Below is a small trained network, with its code and all its weights. Each question gives an input and a target symbol and asks what happens when units are switched off, that is, made to give their printed mean instead of their output.

import numpy as np


def w(rows, s, z=0):
    codes = np.array(rows[::2]) - 128.0
    scale = np.full(codes.shape[1], s)
    scale[-1] = z or s
    return codes * scale


def f(y):
    return y / 2 * (1 + np.tanh(0.7978845608 * (y + 0.044715 * y**3)))


def softmax(a):
    e = np.exp(a - a.max(-1, keepdims=True))
    return e / e.sum(-1, keepdims=True)


def log_softmax(a):
    a = a - a.max(-1, keepdims=True)
    return a - np.log(np.exp(a).sum(-1, keepdims=True))


def net(x, mask):
    ids = ['αγδελμπστψω'.index(c) for c in x.split()]
    T = len(ids)
    res = E[ids] + P[:T]
    u = 0
    for l in range(3):
        r = res
        for j in range(2):
            rows = slice(2 * j, 2 * j + 2)
            q, k, v = (r @ M[l][rows].T for M in (Q, K, V))
            z = softmax(np.where(np.tri(T) > 0, q @ k.T / 2**0.5, -1e9)) @ v
            o = O[l][rows]
            res = res + np.where(mask[u + j], z, o[:, -1]) @ o[:, :-1]
        u += 2
        y = f(res @ A[l][:, :-1].T + A[l][:, -1])
        res = res + np.where(mask[u : u + 4], y, B[l][:, -1]) @ B[l][:, :-1]
        u += 4
    return log_softmax(res[-1] @ U[:, :-1].T + U[:, -1])


Q, K, V, O, A, B = {}, {}, {}, {}, {}, {}
E = w([
[208,132,55,136,190,162,90,53],'α',
[122,163,173,72,184,133,85,59],'γ',
[146,161,108,97,34,107,55,162],'δ',
[83,113,107,47,128,155,74,57],'ε',
[96,224,118,174,163,10,127,133],'λ',
[32,142,130,50,131,187,91,103],'μ',
[120,123,206,177,119,171,204,50],'π',
[75,173,180,75,189,130,96,104],'σ',
[152,119,109,116,66,97,199,105],'τ',
[84,70,172,227,217,107,209,192],'ψ',
[44,198,93,91,162,184,54,106],'ω',
],0.012)
P = w([
[194,31,231,1,85,103,42,162],'0',
[138,157,75,95,115,198,122,76],'1',
[131,159,76,82,128,165,138,85],'2',
[131,178,75,78,132,163,143,83],'3',
[115,170,83,94,132,145,152,76],'4',
[103,162,88,106,143,152,160,82],'5',
[105,168,76,93,142,151,163,107],'6',
[76,145,59,99,138,149,173,89],'7',
],0.0047)
Q[0] = w([
[155,89,139,254,187,90,162,178],'L0H1',
[82,97,137,114,207,140,149,119],'L0H1',
[108,165,99,49,164,214,79,16],'L0H2',
[112,149,173,135,192,123,157,102],'L0H2',
],0.01)
K[0] = w([
[182,116,28,186,197,152,182,109],'L0H1',
[159,100,190,106,255,162,33,93],'L0H1',
[203,84,110,29,105,75,59,85],'L0H2',
[108,142,20,120,116,42,91,204],'L0H2',
],0.007)
V[0] = w([
[62,155,226,128,154,116,145,188],'L0H1',
[155,95,112,133,101,67,107,218],'L0H1',
[100,76,210,114,157,152,110,136],'L0H2',
[132,86,254,135,163,86,127,94],'L0H2',
],0.0073)
O[0] = w([
[1,89,206,125,158,97,81,169,94],'L0H1',
[165,71,106,145,128,28,146,233,2],'L0H1',
[148,129,194,45,141,150,174,184,150],'L0H2',
[191,225,172,68,156,111,186,180,137],'L0H2',
],0.0069,0.0022)
A[0] = w([
[127,36,194,102,35,174,209,79,253],'L0N1',
[126,221,119,193,159,36,169,95,156],'L0N2',
[93,64,2,118,112,141,172,131,186],'L0N3',
[56,136,115,118,211,224,34,70,239],'L0N4',
],0.006,0.0012)
B[0] = w([
[119,139,138,167,27,101,159,186,210],'L0N1',
[48,141,71,146,76,3,119,140,148],'L0N2',
[78,242,170,77,168,72,159,99,171],'L0N3',
[68,56,69,90,166,123,48,109,254],'L0N4',
],0.0069,0.0057)
Q[1] = w([
[189,147,155,231,75,137,139,157],'L1H1',
[113,102,104,176,203,116,98,145],'L1H1',
[88,56,165,123,164,247,28,90],'L1H2',
[156,144,94,2,128,128,84,130],'L1H2',
],0.0076)
K[1] = w([
[49,152,66,192,139,179,163,67],'L1H1',
[77,127,137,93,226,70,58,137],'L1H1',
[2,148,218,62,119,102,138,186],'L1H2',
[163,247,159,30,105,108,137,98],'L1H2',
],0.0075)
V[1] = w([
[228,140,108,138,92,193,161,87],'L1H1',
[79,169,136,82,107,131,56,79],'L1H1',
[171,182,139,134,255,158,152,67],'L1H2',
[95,146,231,91,90,154,161,188],'L1H2',
],0.0067)
O[1] = w([
[254,147,85,79,171,199,131,46,133],'L1H1',
[139,65,132,65,83,140,122,247,208],'L1H1',
[58,202,98,26,229,153,213,236,39],'L1H2',
[120,90,212,255,130,231,143,125,251],'L1H2',
],0.0061,0.0028)
A[1] = w([
[201,66,91,126,136,105,95,122,78],'L1N1',
[154,148,168,143,77,165,216,123,233],'L1N2',
[98,156,76,2,211,148,123,119,165],'L1N3',
[192,61,139,140,31,67,140,138,252],'L1N4',
],0.0075,0.0023)
B[1] = w([
[90,21,255,103,123,78,77,117,137],'L1N1',
[136,192,49,93,143,99,185,113,220],'L1N2',
[221,102,84,49,176,109,66,145,253],'L1N3',
[188,87,193,95,42,122,181,101,221],'L1N4',
],0.0063,0.007)
Q[2] = w([
[153,130,154,3,107,73,133,178],'L2H1',
[115,87,72,122,212,138,156,70],'L2H1',
[161,177,136,151,50,65,245,190],'L2H2',
[94,185,158,180,92,70,164,159],'L2H2',
],0.0055)
K[2] = w([
[161,50,81,130,84,83,84,43],'L2H1',
[83,176,115,125,163,154,81,98],'L2H1',
[120,254,37,149,149,153,175,58],'L2H2',
[62,175,80,181,127,116,190,167],'L2H2',
],0.0052)
V[2] = w([
[106,129,52,106,151,150,75,92],'L2H1',
[162,165,140,120,126,186,224,136],'L2H1',
[209,148,203,175,106,29,194,88],'L2H2',
[146,254,58,142,245,107,186,135],'L2H2',
],0.0054)
O[2] = w([
[238,132,154,138,169,88,147,86,125],'L2H1',
[119,134,172,64,91,219,81,215,120],'L2H1',
[151,201,238,72,202,29,139,2,223],'L2H2',
[60,2,133,8,132,173,99,53,1],'L2H2',
],0.0049,0.0093)
A[2] = w([
[128,1,131,107,187,223,58,145,3],'L2N1',
[148,175,150,30,183,81,224,83,141],'L2N2',
[166,93,124,79,130,233,144,90,197],'L2N3',
[206,139,128,74,63,106,76,91,145],'L2N4',
],0.0061,0.0019)
B[2] = w([
[115,158,132,77,138,127,255,85,160],'L2N1',
[98,86,77,215,129,157,142,137,250],'L2N2',
[126,164,147,149,79,37,121,107,164],'L2N3',
[139,86,165,123,125,184,119,157,210],'L2N4',
],0.0093,0.015)
U = w([
[136,63,32,128,124,96,158,188,125],'α',
[231,182,149,46,78,161,28,156,253],'γ',
[140,174,155,67,157,100,178,154,124],'δ',
[113,96,95,235,93,176,73,194,90],'ε',
[78,149,130,86,77,16,53,78,199],'λ',
[173,222,109,143,149,68,169,152,37],'μ',
[153,65,149,160,201,159,75,74,117],'π',
[53,54,157,143,133,150,74,83,69],'σ',
[129,126,106,193,67,164,253,66,133],'τ',
[83,15,193,153,221,121,198,191,166],'ψ',
[150,63,149,66,153,99,154,87,56],'ω',
],0.0052,0.0045)

Each question gives the input, a string of symbols that net reads in full, and the target symbol t.
The units are the heads (2 rows each of Q, K, V and O) and the neurons (one row each of A and B). Each row of codes is followed by its name. A weight is (code - 128) times the scale printed after its matrix; where a second scale follows, it is the last column's (O, A, B and U).
mask holds one flag per unit, layer by layer, with each layer's heads first. A switched-off unit (its flag False) gives its mean, the last column of its rows in O or B, instead of its output. The means were averaged over made-up inputs and are rounded, as every weight is.
A unit's drop is (log p(t) with every unit on - log p(t) with that unit switched off) / (log p(t) with every unit on - log p(t) with every unit switched off).
The circuit of an input: a set's keep is (log p(t) with only the set's units on - log p(t) with every unit switched off) / (log p(t) with every unit on - log p(t) with every unit switched off). Starting from the 12 units with the biggest drops (on a tie, the unit counted first), units are removed one at a time, each time the one whose removal leaves the highest keep (on an exact tie, the one counted first), for as long as the keep stays at least 0.8.
units of the circuit, in order: the units of the circuit, biggest drop first
top k neurons: the k neurons with the biggest drops, biggest first
k most important neurons of layer l: the k neurons of layer l with the biggest drops, biggest first
input ε ω μ τ ω, target γ: top 2 neurons => [L2N2; L1N3]
input δ ω μ, target μ: units of the circuit, in order => [L2H2; L1H2; L0H1; L1N4]
input π π α, target τ: top 3 neurons => [L2N1; L1N2; L0N4]
input δ τ α δ σ, target μ: units of the circuit, in order => [L2H2; L1H2; L1N4; L0H1]
input μ μ δ τ τ μ γ, target ε: units of the circuit, in order => [L2H2; L1H1; L0H1; L0N4]
input δ μ α, target μ: units of the circuit, in order => [L2H2; L1H2; L1N4; L0H1]
input ε α τ τ ε α τ, target α: top 2 neurons => [L2N2; L1N3]
input ε τ ω μ τ τ δ σ, target γ: top 2 neurons => [L2N2; L1N3]
input λ δ γ, target λ: 2 most important neurons of layer 2 => [L2N2; L2N4]
input π μ μ μ, target τ: most important neuron of layer 1 => [L1N2]
input α τ α τ μ μ ε, target ω: top 4 neurons => [L2N1; L1N3; L0N4; L1N1]
input τ μ π π μ, target π: 3 most important neurons of layer 1 => [L1N4; L1N3; L1N1]
input λ τ τ τ γ μ μ α, target λ: 2 most important neurons of layer 0 => [L0N2; L0N4]
input λ ε ε ω μ, target λ: 2 most important neurons of layer 0 => [L0N2; L0N4]
input μ ψ ε, target ε: most important neuron of layer 0 => [L0N4]
input α α τ τ α, target ω: 2 most important neurons of layer 0 => [L0N1; L0N4]
input τ ψ τ μ λ μ ω, target π: 2 most important neurons of layer 1 => [L1N4; L1N3]
input ε π α μ ψ π μ λ, target α: top 2 neurons => [L0N2; L1N3]
input π δ π σ τ τ ψ ω, target τ: top 2 neurons => [L2N1; L1N2]
input τ π τ τ α, target π: 2 most important neurons of layer 0 => [L0N4; L0N1]
input ω τ π π τ ε τ α, target α: 2 most important neurons of layer 0 => [L0N4; L0N1]
input τ τ γ μ μ ψ γ, target π: 3 most important neurons of layer 1 => [L1N4; L1N1; L1N3]
input ε τ π α, target γ: top neuron => [L2N2]
input ψ π τ σ μ, target σ: top 2 neurons => [L0N4; L1N3]
